Here is a tiny trained network, its code and every weight. The questions are about switching its units off for an input and a class, where a switched-off unit gives its printed mean instead of its output.

import numpy as np


def w(rows, s, z=0):
    codes = np.array(rows[::2]) - 128.0
    scale = np.full(codes.shape[1], s)
    scale[-1] = z or s
    return codes * scale


def f(y):
    return y / 2 * (1 + np.tanh(0.7978845608 * (y + 0.044715 * y**3)))


def log_softmax(a):
    a = a - a.max(-1, keepdims=True)
    return a - np.log(np.exp(a).sum(-1, keepdims=True))


def net(x, mask):
    res = np.array(x, float).reshape(1, 8) / 4 @ E
    y = f(res @ A[0][:, :-1].T + A[0][:, -1])
    res = res + np.where(mask, y, B[0][:, -1]) @ B[0][:, :-1]
    return log_softmax(res[-1] @ U[:, :-1].T + U[:, -1])


A, B = {}, {}
E = w([
[116,187,251,171,57],'x0',
[131,133,129,124,135],'x1',
[243,122,118,201,134],'x2',
[128,129,129,129,132],'x3',
[121,116,129,138,121],'x4',
[127,123,130,131,126],'x5',
[87,206,25,198,161],'x6',
[126,126,122,127,114],'x7',
],0.015)
A[0] = w([
[158,172,162,126,167,138],'n1',
[146,187,159,159,72,86],'n2',
[55,139,103,92,161,196],'n3',
[116,214,182,201,80,99],'n4',
[168,38,160,15,145,233],'n5',
[31,105,179,46,156,224],'n6',
[33,193,191,110,87,154],'n7',
[182,113,239,79,52,254],'n8',
[251,138,94,180,140,191],'n9',
[168,123,192,89,97,91],'n10',
],0.014,0.007)
B[0] = w([
[99,110,138,144,55,152],'n1',
[50,131,154,158,61,182],'n2',
[25,124,76,110,132,199],'n3',
[79,152,144,208,75,217],'n4',
[163,84,112,144,5,233],'n5',
[163,204,60,154,58,224],'n6',
[171,216,126,140,193,211],'n7',
[170,125,192,186,147,251],'n8',
[143,77,101,143,159,236],'n9',
[142,150,174,133,180,181],'n10',
],0.014,0.023)
U = w([
[101,99,109,167,30,253],'0',
[18,111,68,48,148,115],'1',
[208,9,123,90,119,165],'2',
[145,87,46,145,215,195],'3',
[199,172,137,150,150,15],'4',
[53,168,136,142,143,65],'5',
[123,56,212,160,147,34],'6',
],0.013,0.004)

Each question gives the input, the list of numbers given to net, and the class t.
The units are the neurons (one row each of A and B). Each row of codes is followed by its name. A weight is (code - 128) times the scale printed after its matrix; where a second scale follows, it is the last column's (A, B and U).
mask holds one flag per neuron, in row order. A switched-off neuron (its flag False) gives its mean, the last column of its row in B, instead of its output. The means were averaged over made-up inputs and are rounded, as every weight is.
A unit's drop is (log p(t) with every unit on - log p(t) with that unit switched off) / (log p(t) with every unit on - log p(t) with every unit switched off).
The circuit of an input: a set's keep is (log p(t) with only the set's units on - log p(t) with every unit switched off) / (log p(t) with every unit on - log p(t) with every unit switched off). Starting from all 10 units, units are removed one at a time, each time the one whose removal leaves the highest keep (on an exact tie, the one counted first), for as long as the keep stays at least 0.8.
units of the circuit, in order: the units of the circuit, biggest drop first
top k neurons: the k neurons with the biggest drops, biggest first
drop when u is switched off: that unit's drop, to one decimal
input [-8,7,-4,1,7,2,1,-5], class 1: units of the circuit, in order => n3
input [7,-5,-6,3,-4,6,1,7], class 5: units of the circuit, in order => n7, n4
input [1,6,-6,-7,2,4,-7,-2], class 4: top 3 neurons => n7, n8, n10
input [2,-7,0,-1,5,1,0,-2], class 4: units of the circuit, in order => n5, n3
input [8,-4,0,-7,5,-2,-4,-3], class 4: top 2 neurons => n7, n8
input [-1,6,-6,-7,-3,3,1,-1], class 1: units of the circuit, in order => n3, n8
input [6,0,0,-6,-3,4,3,-8], class 5: top 2 neurons => n5, n7
input [0,-1,7,4,-4,5,-5,-1], class 2: top 3 neurons => n4, n5, n9
input [2,2,5,1,-8,7,0,-1], class 6: units of the circuit, in order => n6, n5
input [2,8,-7,4,1,-5,0,-8], class 4: top 2 neurons => n7, n6
input [8,-4,1,-2,-1,4,-1,0], class 6: top 3 neurons => n8, n6, n2
input [-5,-6,1,-3,5,4,-3,-1], class 2: units of the circuit, in order => n4, n6
input [6,8,4,-5,0,0,0,1], class 6: units of the circuit, in order => n6, n8
input [4,-4,-3,7,-8,-5,0,5], class 4: units of the circuit, in order => n7
input [1,-3,1,7,7,-6,-8,1], class 6: top 2 neurons => n8, n10
input [1,-1,-1,7,6,-4,0,-8], class 4: top 2 neurons => n5, n2
input [1,3,-7,6,0,-6,3,5], class 5: top 2 neurons => n7, n3
input [7,-1,-1,-6,-5,-7,-1,2], class 4: top 3 neurons => n7, n8, n3
input [3,2,8,-8,-7,-4,-8,-4], class 6: drop when n8 is switched off => 0.1
input [8,7,6,-3,-7,-8,-6,0], class 6: units of the circuit, in order => n8
